Below are the code and all the weights of a small trained network. Each question names an input and a target symbol and asks about switching units off, where a switched-off unit gives its printed mean instead of its output.

import numpy as np


def w(rows, s, z=0):
    codes = np.array(rows[::2]) - 128.0
    scale = np.full(codes.shape[1], s)
    scale[-1] = z or s
    return codes * scale


def norm(h):
    return h / np.sqrt((h * h).mean(-1, keepdims=True) + 1e-5)


def f(y):
    return np.maximum(y, 0)


def softmax(a):
    e = np.exp(a - a.max(-1, keepdims=True))
    return e / e.sum(-1, keepdims=True)


def log_softmax(a):
    a = a - a.max(-1, keepdims=True)
    return a - np.log(np.exp(a).sum(-1, keepdims=True))


def net(x, mask):
    ids = ['ΓΘΛΣδεφ'.index(c) for c in x.split()]
    T = len(ids)
    res = E[ids] + P[:T]
    q, k, v = (norm(res) @ M[0].T for M in (Q, K, V))
    z = softmax(np.where(np.tri(T) > 0, q @ k.T / 2**0.5, -1e9)) @ v
    res = res + np.where(mask[0], z, O[0][:, -1]) @ O[0][:, :-1]
    y = f(norm(res) @ A[0][:, :-1].T + A[0][:, -1])
    res = res + np.where(mask[1:9], y, B[0][:, -1]) @ B[0][:, :-1]
    return log_softmax(norm(res)[-1] @ U[:, :-1].T + U[:, -1])


Q, K, V, O, A, B = {}, {}, {}, {}, {}, {}
E = w([
[215,185,193,73,191,156,184,203,235,90,135,80],'Γ',
[71,139,139,38,113,159,116,7,101,59,223,99],'Θ',
[177,62,174,66,190,126,55,182,129,114,45,158],'Λ',
[101,111,155,132,134,230,102,212,231,181,242,137],'Σ',
[199,54,205,241,143,149,106,52,172,165,205,175],'δ',
[58,187,119,171,254,117,142,147,62,161,142,153],'ε',
[198,114,158,187,246,215,158,243,197,55,49,136],'φ',
],0.012)
P = w([
[50,246,254,153,44,179,82,91,31,160,89,95],'0',
[107,135,222,161,86,149,96,136,64,140,115,65],'1',
[86,122,218,113,110,139,159,133,87,148,130,152],'2',
[101,144,183,104,138,135,133,103,110,170,119,143],'3',
[140,137,127,92,158,117,140,112,97,156,151,151],'4',
[132,141,103,70,182,111,116,87,143,204,125,118],'5',
[125,132,74,85,174,115,122,83,182,175,137,141],'6',
[103,119,51,121,138,128,142,113,225,123,150,206],'7',
],0.0083)
Q[0] = w([
[183,98,155,48,3,100,112,138,146,85,83,88],'head 1',
[104,159,108,136,57,76,160,105,133,151,150,110],'head 1',
],0.014)
K[0] = w([
[105,170,250,163,101,130,123,171,40,145,127,80],'head 1',
[89,122,133,121,132,151,144,90,92,100,150,89],'head 1',
],0.016)
V[0] = w([
[176,103,65,212,112,117,132,160,198,200,99,182],'head 1',
[255,225,219,84,58,49,182,171,223,81,113,70],'head 1',
],0.0094)
O[0] = w([
[88,120,254,133,108,145,72,80,51,137,102,107,209],'head 1',
[82,81,113,121,116,55,40,82,187,109,130,173,255],'head 1',
],0.006,0.00079)
A[0] = w([
[171,82,99,195,161,119,176,119,184,115,30,119,71],'neuron 1',
[209,160,197,105,69,149,174,143,142,69,51,60,4],'neuron 2',
[100,153,192,166,101,76,87,61,80,136,142,108,69],'neuron 3',
[152,95,248,174,51,130,146,15,32,126,106,69,103],'neuron 4',
[79,144,149,125,71,31,58,104,82,111,95,136,87],'neuron 5',
[79,209,151,48,32,124,78,42,88,34,148,79,144],'neuron 6',
[92,118,174,84,77,141,91,42,98,36,143,49,131],'neuron 7',
[127,145,146,127,148,189,121,154,126,156,161,128,116],'neuron 8',
],0.015,0.0026)
B[0] = w([
[132,149,99,174,109,110,151,184,171,65,137,129,160],'neuron 1',
[151,59,174,105,164,131,79,98,3,123,68,138,153],'neuron 2',
[158,124,123,125,69,108,150,152,164,126,165,103,192],'neuron 3',
[233,156,132,216,130,161,139,98,106,193,78,202,249],'neuron 4',
[145,118,161,114,128,171,143,132,64,118,77,107,140],'neuron 5',
[153,74,202,168,152,104,94,158,104,126,63,132,148],'neuron 6',
[124,185,159,103,138,128,58,139,97,82,108,128,156],'neuron 7',
[116,92,131,117,108,127,88,114,164,110,124,134,205],'neuron 8',
],0.018)
U = w([
[156,101,189,108,175,132,78,115,61,76,56,134,19],'Γ',
[206,110,107,136,182,90,175,151,184,86,183,109,121],'Θ',
[97,215,53,143,159,57,65,59,118,111,160,188,253],'Λ',
[122,77,123,119,65,146,18,128,135,172,254,143,166],'Σ',
[225,164,134,164,89,144,111,85,114,205,143,196,137],'δ',
[99,189,155,121,172,215,147,128,104,167,142,105,129],'ε',
[160,133,176,101,52,120,163,133,91,140,170,47,107],'φ',
],0.0054,0.0016)

Each question gives the input, a string of symbols that net reads in full, and the target symbol t.
The units are the heads (2 rows each of Q, K, V and O) and the neurons (one row each of A and B). Each row of codes is followed by its name. A weight is (code - 128) times the scale printed after its matrix; where a second scale follows, it is the last column's (O, A, B and U).
mask holds one flag per unit, heads first, then neurons. A switched-off unit (its flag False) gives its mean, the last column of its rows in O or B, instead of its output. The means were averaged over made-up inputs and are rounded, as every weight is.
A unit's drop is (log p(t) with every unit on - log p(t) with that unit switched off) / (log p(t) with every unit on - log p(t) with every unit switched off).
The circuit of an input: a set's keep is (log p(t) with only the set's units on - log p(t) with every unit switched off) / (log p(t) with every unit on - log p(t) with every unit switched off). Starting from all 9 units, units are removed one at a time, each time the one whose removal leaves the highest keep (on an exact tie, the one counted first), for as long as the keep stays at least 0.8.
circuit, biggest first: the units of the circuit, biggest drop first
most important unit: the unit with the biggest drop
k most important neurons: the k neurons with the biggest drops, biggest first
drop when u is switched off: that unit's drop, to one decimal
input δ Σ φ Γ Θ, target Γ: circuit, biggest first -> (neuron 6)
input Σ Λ Λ Γ Γ, target Θ: circuit, biggest first -> (head 1; neuron 4)
input Σ Σ φ Λ ε, target Λ: circuit, biggest first -> (neuron 4; neuron 3; neuron 2; neuron 6)
input Θ δ Σ δ δ Σ Θ, target Θ: circuit, biggest first -> (head 1; neuron 4)
input Σ δ δ Γ Σ Γ, target Θ: circuit, biggest first -> (neuron 4; neuron 7)
input φ Θ δ Σ Λ, target Γ: 4 most important neurons -> (neuron 4; neuron 3; neuron 5; neuron 8)
input δ φ Λ, target Γ: circuit, biggest first -> (neuron 4; neuron 3)
input Γ δ δ Γ ε, target Γ: circuit, biggest first -> (head 1; neuron 5; neuron 4)
input δ δ δ φ Θ Γ, target Γ: 3 most important neurons -> (neuron 2; neuron 4; neuron 3)
input ε δ Λ Θ Γ Σ Σ Λ, target Θ: 2 most important neurons -> (neuron 4; neuron 1)
input φ ε Θ, target Γ: 2 most important neurons -> (neuron 4; neuron 6)
input φ Γ Γ δ δ φ ε, target φ: drop when neuron 3 is switched off -> 0.4
input Θ δ ε φ, target Γ: drop when neuron 4 is switched off -> 0.5
input Θ δ φ ε ε Θ, target Θ: drop when neuron 2 is switched off -> 0.2
input δ ε δ Σ ε Γ, target Γ: most important unit -> neuron 2
